Each row of numbers stands for one element and depends on some of the facts below. Use the named rows to name the rest.

There are 2 kinds of fact about the elements: padan, flopor.
{drunel stino stebrar sukini zavok kladem plofer fluplom magomim kabrutrur bufo folen stustevem vedoto nimal tubotar mibrir flofugo zoskuba driflidrun vegro paklom} padan b
{bigal brugal mumum sadren skibrek finozul masal skovizis dunovar flostim briklo bezi bogre buflu brade vedredros klestos dagres basuk sipli grakli zekur} padan e
{skeski pamel ploklar givi keskem griflum sigrel fizo numok flanil nalem romul moska trimo papin vubriden samur sotol floskefla stifli deti pugan} padan c
{foduk trobadrin digros fogra tusi stubir plere vitrul lufistum senosku sogru tribri fotes pugiral ganu drubule kloskek flelak bodaske stiflin kigri vefan} padan a
{dadrun drustegos vorepu plene triko driklaton lisiklu briter zinel fligrebri grisino skodrar diluma kifodir zival gatrim nafe} padan d
drunel flopor driflidrun lisiklu
bigal flopor sigrel
foduk flopor grakli
trobadrin flopor kloskek bezi keskem
digros flopor papin
stino flopor fligrebri
stebrar flopor paklom keskem
brugal flopor bezi
zavok flopor vubriden grakli tubotar
ploklar flopor brade
drustegos flopor kloskek kifodir
mumum flopor dunovar pamel
givi flopor flofugo
kladem flopor kloskek tribri
sadren flopor samur
stubir flopor plere
finozul flopor dunovar
masal flopor folen flofugo griflum flostim
griflum flopor dagres
vitrul flopor paklom
sigrel flopor fotes
fizo flopor brade
triko flopor pamel
skovizis flopor bezi trimo
lufistum flopor flelak
driklaton flopor vedredros stubir fotes flostim samur
plofer flopor kifodir
senosku flopor sukini
sogru flopor stino
kabrutrur flopor skibrek digros
numok flopor skeski
tribri flopor paklom
flanil flopor vedoto
bufo flopor pugan sotol
fotes flopor zival
briter flopor stustevem grakli
folen flopor dadrun stiflin
flostim flopor vedoto bezi sotol dagres
briklo flopor sigrel
stustevem flopor zival
romul flopor fotes
moska flopor vedoto
pugiral flopor stino
bezi flopor zinel sukini
nimal flopor vedredros lufistum vorepu
zinel flopor dadrun pugan
fligrebri flopor grakli
bogre flopor keskem
ganu flopor plere lisiklu
tubotar flopor bigal
buflu flopor griflum dagres
brade flopor foduk stustevem
mibrir flopor bogre bufo
grisino flopor keskem
vedredros flopor mumum zavok
dagres flopor nafe stiflin
trimo flopor foduk sigrel drubule
zoskuba flopor senosku masal tusi
papin flopor bezi
vubriden flopor fotes sigrel
driflidrun flopor briter
sotol flopor briter bigal
diluma flopor fluplom nalem bezi
kloskek flopor skodrar sipli
vegro flopor vefan
kifodir flopor zavok flostim
floskefla flopor vubriden
basuk flopor zinel
gatrim flopor vitrul
deti flopor sipli
flelak flopor tribri dagres
bodaske flopor fotes
paklom flopor stino keskem
kigri flopor sipli stustevem trimo
pugan flopor briter brade
grakli flopor fotes
zekur flopor paklom dagres
vefan flopor fluplom

Known rows:
vorepu: [ 23   8  -3   1 -12   6  13  25   0 -15   6   7  -4   3 -15  -5   9   2
   0  -2  -6  -4  10  -4  -4  12  -5  -1  -3  -9  -3  -4   7   7   7  -3
   2  -6  -3  -3  11]
vegro: [ -1   6  -3  -8   2  -1   1  -7  -2  -4  -1  -3   9  -2 -13   6 -12  12
  14  -1   0  37  -4   2  19   5  15  -4  -5  -7  -3 -10   2   8   6  -8
   9  -4  11  -1   7]
kigri: [ -3  -7  -4  -7 -12   3   9   5  -1  11   1  -6  -4  13  60  -5  25  -3
  -6  -1  23 -12   0  -3  -2 -12  -6  -1  -5  10  18  18  -4  -3  11  -6
  -4  -3 -10  -5  -4]
deti: [-24  -9  -4 -10 -10   8   2   6  -2 -15   0   1   7  11  -7   1  -6  -2
   6   7   0   1  -7  -5  10 -16  -6   1  -5  -8  -4   0  10  -3   8  -7
 -11  -9   1  -4 -12]
drustegos: [ 18   3  -3   8  -7   6  13  34  -1 -16   0   5  -5   2 -12  -4  11  -1
  -6  -1  -3  -5   2  -2  -3  16  -6   2  -5 -10  -3  15   7   4   7  -4
  -2  -5   3  -5  17]
skovizis: [-10   1   7   3 -16   0   1  -6  -1 -15   1  12  -2   0 -13  -6  29  -3
  -7   0  -5  -1  -6  -5   8  -3   6  -4  -6  -5  -3   7  -3  -2   5  -3
  -6  -7 -11  -5  -7]
skodrar: [ 16   4  -3   7 -13   5  12  36   0 -15   1   8  -3   2 -17  -5  22  -2
  -7   0  -4  -5  13  -4  -2  19  -4   8  -5  -8  -4   0  13   4   7  -6
  -2  -4  12  -4  12]
skeski: [-23  -8  -4  -9 -15  10   2  -3  -1 -16  -1   2   8  12 -12   2 -15   0
  19   2  -3  10  -8  -5  -2 -18  -8  -2  -6  -8  -1 -10   9   0   7  -6
 -11  -8  -1   1 -12]
diluma: [ 20  -3  -3   8 -17   7  15  12  -1 -17   1   7  -4   2 -11  -4   0   4
  -6  -1  -4   4  -1   3  -5  16  -5  -1  -4 -11  -3   7   5   9   4  -5
  -1  -6  13  -3  22]
kloskek: [ -1  -5  -2  -6 -14   8   9   1   0   7   0  -6   1  11  31  -5  17  -4
  -4   1  22  -7  11  -2  -2 -10  -7  11  -6   8  21   9  -3  -2  15  -3
  -4   1 -10  -4  -9]
zekur: [  7  19   3   1 -13   1   2  -7  -1 -16   5  22  -2   0 -13  -5  34  -2
  -7   1  -6   0  -5  -7   4  -5  10  -5  -6  -8  -4   9  -3   1   5  -5
  -6  -5 -10  -5 -11]
paklom: [ 11  22  -3  -7   7   0   0  -4  -1  -4   1   1  18  -1 -13  10  -1   5
   0   3  -2  19  -1  -2  17   4  20  -5  -6  -9  -1 -11   0  14   7  -6
   7  -6  11  -4  -2]
kabrutrur: [ -1   5  -3  -8   4   0   0  -7  -1  -4   0  -1   7  -1 -14   7  -5  15
  14   0   3  33  -5   3  27   4  16  -6  -5  -8  -4  -8  -1   6   6  -8
   7  -2   9   1   8]
stubir: [  7  -4  -3  -4 -13   5   7  -6  -1   0  -1  -6  -4   9  63  -4 -11  -3
   4  -1  11  -1   7  -4  -2 -13  -7   1  -6  16  32   6  -2  -2  11  -4
  -4  -6 -11  -4  -9]
fluplom: [ -3   3  -3  -8  -2   0   1  -6  -1 -10   0  -4  16  -1 -16   6 -13   9
  12   0   5  37   3  -1  16   4  13  -5  -6  -8  -4 -10   5   7   6  -8
   7  -4  17  -3   2]
plene: [ 23   4  -2   7 -15   3  13  21  -1 -16   3  10  -6   3 -14  -3  10   3
  -2  -1  -6  -2   8  -4  -2  14  -5   1  -3  -9  -3   0   7   6   6  -2
  -1  -6   5  -4  15]
nimal: [  4  16  -3  -8  18  -1   1  -4  -1  -3   0  -2   4  -1 -14   6  -3  17
  20   1  -3  28  -6   0  19   1  14  -5  -5  -9  -3  -6  -1   4   7  -7
  11  -3  -7  -1   4]

Rows to name:
No name comes twice in this set of rows, the named rows included.
[ 23   6  -2   8  -4   5  13  23  -2 -16   2   4  -4   2  -6  -2  -8   6
  -5  -1  -6  -3  -4  -4  -3  13  -6  -4  -4 -10  -5  15   7   1   5   0
  -1  -8  -3  -3  20] | driklaton
[  8  19  -3  -8   8  -1   0  -5  -1  -6   2  -2  16   0 -16  11  -5   7
   1   2  -2  11   0  -2  11   3  13  -6  -5  -6  -1 -10   1   9   6  -5
   8  -9  12  -4   0] | stino

Now the same elements, written a new way:
Known rows:
numok: [-45   2  -3 -19 -13  21   2  11 -16  40 -35  15  14  17   0  -5 -35  -6
 -15 -54  17  -8  37 -23 -52 -15  15 -14]
tribri: [ -12    8   21    0   41  -29    3  -16    2   14   14  -53    3  -28
  -66 -105   -9   49  -11   38    3    6  -15   14   17  -20   21   20]
flelak: [-16   5  35  -4  48 -20   6 -16 -11   9  16 -54 -12 -22 -72 -88 -17  58
  -9  40   1  -1 -10  13  11 -14  10  22]
briter: [-18  -5  12  30  33 -16   1  21  -6 -14   4  -8  15  22  68  72  17 -46
   8 -55   3  13 -49  33  14   1  -9  -2]
driflidrun: [ 32  -1 -40   5 -24 -18  -3   7 -16 -59  21  15   1 -13   5  46   9 -48
   9  -7 -19  -1  26 -54 -14  23 -11  47]
grakli: [ 52  24  -7 -11 -14  12  -2  -9  47  60  15  41  -2  -2  18  11  36   9
 -14  10 -11   8 -19  28   7  20  -7 -29]
pugiral: [ -1  15  28   1  53 -10   9  -3   0  47   6 -43 -15  -7 -73 -93 -10  24
  -8  27   0   7 -14   1  12 -19  21  35]
bodaske: [ 31  -1  33  -6  52 -27  15  -2  -6  24   3 -33 -31 -24 -55 -88  -5  50
 -11  20   2   3 -30  -9  14 -11   9  25]
bogre: [ 17  25 -23  -8 -17  32  -3 -16  49  66  28  20   3  14   1   8  27 -35
  -9  19  -8  -1   3  40  16  15 -10 -24]
samur: [-31 -10   9 -24 -19 -15   0   1 -15 -18 -41  30  26  15   8  -1 -38  49
 -31 -56  14   5  21 -29 -40 -13  17 -28]
nimal: [  9  -6  -6   6 -35   4 -13  -6 -33 -41   1   6  -8  -3 -11  24  -2 -39
  33  37 -19  -5  21 -52 -22  16 -38  38]
flanil: [-53 -18  -3 -23  -7   5   8   5 -22   6 -29  28  12  33   9  -3 -44  34
 -15 -42  15  -3  33 -12 -39 -18   8 -26]
zoskuba: [  8 -12 -24  12 -25   9  -3   2 -28 -70  14  20 -20  -4  -4  46   2 -36
  31  48 -17 -10  40 -38  -4   7 -10  29]
ganu: [  7   3  31 -16  61  -7  13   4  -8   1  26 -48 -21 -26 -77 -53 -28  38
 -29 -17   0  -1 -13   4  23   7   4  38]
griflum: [-64  -5   7 -14  -8   0   5  -2 -24  -6 -24  40  18  16  13  -3 -32  64
 -19 -24  13  -1  37  -7 -48 -31  27 -27]
skodrar: [-44 -20  -1  29  10 -21 -10   7   0 -43  -3 -44  32  17  58  35   6 -39
  17 -37   8  11 -41  39  27   2 -20 -10]
dunovar: [ 51  43  18 -12 -37  36 -14 -15  36  51   9  11  10 -39   6  21  32   7
  -7  11  -8  -7 -17  23  -1  25 -19 -37]

Which element is each row?
No name comes twice in this set of rows, the named rows included.
[ 47  12 -28 -15 -29   0  -8 -27  53  31  27  12   5 -19  27   3  33  -4
  -7   9  -4  -3 -13  38  10  22 -15 -34] | sipli
[ 39   8 -18  -8 -21  28   0 -11  51  24  18  24  -6 -10   9  19  29  -1
  -2  33  -3  -6   0  46  33  24   1 -41] | bezi
[ 43  27  17 -15 -22  35  -8 -16  32  58  12  27  -9  -6   7  12  15  10
  -9  11 -10  -3 -22  21   7  25 -31 -35] | vedredros
[-39  -9 -17 -22  -3 -16  11   5 -16  11 -29  39   8  26  21  -2 -27  32
 -16 -48  15   2  24 -17 -49 -22  16 -20] | sotol
[ 27   4 -13  -9 -15  44   2  -9  43  41  19  17 -22   2   7  16  19 -12
   1  30  -2 -11   2  44  30  21 -14 -35] | brugal
[ 34   6 -20 -11 -19  35   4  -8  43  64  21  22 -33  10  12  15  15 -16
   7  27  -3  -9  -6  35  22  22 -20 -32] | skovizis
[-51  -6 -24 -16 -24 -19  -4  -5   0   2 -33  21  45  24  13 -29 -24  19
 -24 -38  17   7  39 -14 -34 -27  44 -22] | keskem
[-29   0  19  34  19  12  -4  21  -7 -16  -9 -29  27  12  50  62   6 -47
   9 -41   6   7 -39  37  24   4 -11  -9] | plene
[ 50  30 -14  -8 -14  14   4  -9  48  74  32  33 -13  -6  29  37  39 -12
  -6   4  -6  -5 -11  32  -5  15  -4 -22] | brade
[  8  -9 -49  12 -27  -6  -4  -2 -16 -38  18  15 -12  12   2  26   8 -68
  28  25 -19  -4  31 -48 -15   7 -14  44] | mibrir
[-46  -6  36  38  22  -3  -6  13 -13 -41  -5 -12  36  16  42  59  12 -14
   8 -11   2  14 -38  40  25  -4  -9 -16] | nafe
[  21   -3  -17   13  -31  -10   -9   -2  -22 -101   13   26    7  -33
    6   38   25   -4   21   44  -19   -4   36  -39    1    4    3   26] | flofugo
[ 20  -5   7  -8  52 -35  15  -6   1  46  15 -54 -39 -21 -42 -79 -16  32
   4  11  12  -7 -28   8   7 -15   8  35] | kigri

Now the same elements, written a new way:
Some rows with their names:
stino: [ 17  19 -33  16  23  -3 -12  -2  -4 -13 -34  -1  27  26   4  -4  -4  35
  -7   2  22   1  26 -24 -11   5   4  -1   1  34 -29   1  31   4 -24  -3]
pugiral: [  3   8  25  12  48  -5  39 -11   7  10  17  -6  -8  14   1  12   3  -8
 -15  23  38  -3  15  16   6  12 -55 -15   1  -3   8   8  10 -12  -1 -14]
fligrebri: [  1 -13  16  17   5  -4  17  -9 -23  -1 -14 -11  29 -18   8   9  -7  25
 -38   5  39  39   5  17 -20  -8 -22   5 -29 -22  16  13  20  11 -29 -26]
fotes: [  7  25  32 -14  23   8  65   6 -12   2  29 -14 -27  20  -6  15  -3  -1
 -18  16  29 -14   7   0  17   3 -45 -11 -21  26  19   2  17 -30  -3 -16]
diluma: [ -2  -7  15  26 -13  10   4   2 -16   1  17  -2  38   2  13  10 -11  -1
 -21   1  32  51  -7  19 -16 -13  -2   9 -19 -72  15   7  19  22  -5 -20]
bezi: [  3 -23 -45   5  -8  -9   3  -3   6  -8  34   6  20  11   2  -4 -17 -27
 -15  -7   1 -12 -10  29  37  -5  -5  10  -5   5  24 -37  26 -11 -31   4]
brugal: [  0 -25 -39  13   1  -1 -14 -10  12   2  38   7  16   6   1  -3 -18 -26
 -13   3   2  -7  -7  30  27  -2 -13  11  -3  -7  18 -39  20   5 -25   2]
zinel: [  1 -12  28  15 -31   1 -11  -5 -27  -8  14  -7  47  -7  11   4  -8   5
 -12  -1  22  42  -6  21 -16  -7  15   1 -25 -52  27  14  19  21 -21 -20]
fluplom: [ 16  20 -33   5   4   8 -13  19  -6 -25 -16   2  17  39   6   4  -7   8
  21 -10  11  12  10 -24  -8  -8  22   6   3  15 -25  -3  37  16  -1   2]
basuk: [ -2 -36 -28   9   5  -2 -33 -14   7  -1  30   8  26  -7  -3 -10 -12 -25
  -8   7   5 -15  -7  30  29  -6   1   8  -9  -9  24 -40  19   5 -26   3]
trimo: [  0  14  23   8 -22  -6 -24   6   6   6  16  -6 -18 -40   1  20 -10 -23
  49   6 -33   6  10  -5 -33 -32  -3   4 -17  34 -14  -6  20 -34 -24 -26]
foduk: [  2  14  35  -7  18   2  28  -7 -11   4  28 -11   0  19  -5  12  -4 -24
 -15  25  31 -14   7  -6   8   4 -37 -16 -18  10  22   3  18 -25   1 -10]
givi: [ -5 -11  20  16 -43  -6 -16   2  15   5  21   2 -32 -38   6   6  -1   3
  64  -2 -28   1  11   6 -23 -21  13  -1   2   1 -14  -5  10 -17 -22 -27]
ploklar: [ -8   5  25  10 -19 -10 -41  -5   8   9  13  -5 -10 -53   2   9  -3 -21
  68  13 -30   4   9  -5 -28 -37  13  -1 -13  16 -14 -10  20 -24 -27 -27]
fizo: [ -7   5  32  11 -27  -9 -37  -7   7   7  11  -6 -10 -50  -1  10  -2 -22
  63  14 -29   2   8  -7 -28 -33   5   0 -13  17 -12  -8  20 -27 -25 -26]
nimal: [  9  10 -19  14 -10  30 -46  -9  -9  -4 -31   6   1  12   2 -13  -1  25
   2  14   4   9  34 -34   7  15   3   4   1 -15 -22 -16  21  19  -6 -14]
briklo: [  2 -27 -26   5  16   6  -3 -14   6   3  20   2   6  -5  -5  -9 -18 -14
 -30  12   0 -12  -2  24  32  -7 -25  14 -22  17  10 -43  18   1 -31  -3]

Name these rows:
No name comes twice in this set of rows, the named rows included.
[ -5  28  -3  11 -38  -8 -36  -3   7  13  16  -3 -12 -42   6  16 -11 -27
  48   5 -39  10  17  -4 -14 -26   4   3  -4  -2  -6 -16  21 -34 -29 -32] | deti
[ -9 -21  11  13 -25  14 -20 -15 -28  -4 -15 -10   9 -27   9   0   1  10
 -28   2  27  51  12  13   1  -5   0   3 -21 -75  28  -4  22  28 -11 -27] | triko
[ -2   9   7   0 -30  -7  16   8   3   1   6  -8 -51 -39   1  14  -3  11
  53 -11 -27  -1  12  -1 -12 -28  13   6  -7  17 -11 -18  22 -38 -28 -36] | samur
[  2  18 -11  11 -39  -5   4  -9 -29   0   7  -9  45  -5  14  13 -15   2
 -46  -9  30  45   9   9  12  -3   7   4 -21 -56  35   6  25  -7 -28 -31] | skodrar
[  0   2   5  13 -42   9   6  -5 -28   3  10  -8  27  -1  12   7 -13  22
 -43  -4  25  39   7  14   3  -1  -3   6 -25 -55  31   5  17   5 -26 -28] | kifodir
[  2  15  16   0  23   6  43  -1  -6   1  22  -6 -16  17  -2  10   5 -19
  -1  19  37  -1  10   3  21  14 -25 -14   1 -28  20  -7  16 -15  10 -16] | fogra
[  2 -43 -36   6  -8 -15  12 -19   2  -5  29   5  11   7  -1 -10  -8   6
 -18 -11   8 -20   3  33  49   5  -1   4  -2   6  25 -36  13  -7 -45   0] | dagres
[ 12  13 -19  10  -2  12 -31   8  -9 -12 -26   3  19  19   0 -10  -2  18
   9   6  11   6  21 -35  -5   7  15   3   2  -3 -27  -7  31  15  -5  -6] | magomim
[ 18  25 -20   8 -24  26 -28   5 -10  -2  -8   5  16  29   6  -9  -7  25
  -6   8   2   0  26 -36  -4  12  16   7  -5  -6 -22  -8  21   6 -10  -7] | plofer
[  2   0  15   6  -5 -11  30   2 -29  -6 -10 -15  40 -18   3   6  -3  33
  -1  -2  43  27  -6  16  10  -9  42   7 -18 -64  36  -9  27   7 -18 -37] | lisiklu
[  5  29  33   1  30   9  49   4  -3  14  32  -8  -7   4  -5   2   6   2
  20  29  40 -14   4  14  32  15  -4  -7   3 -51  21 -16  14 -13  13 -28] | ganu

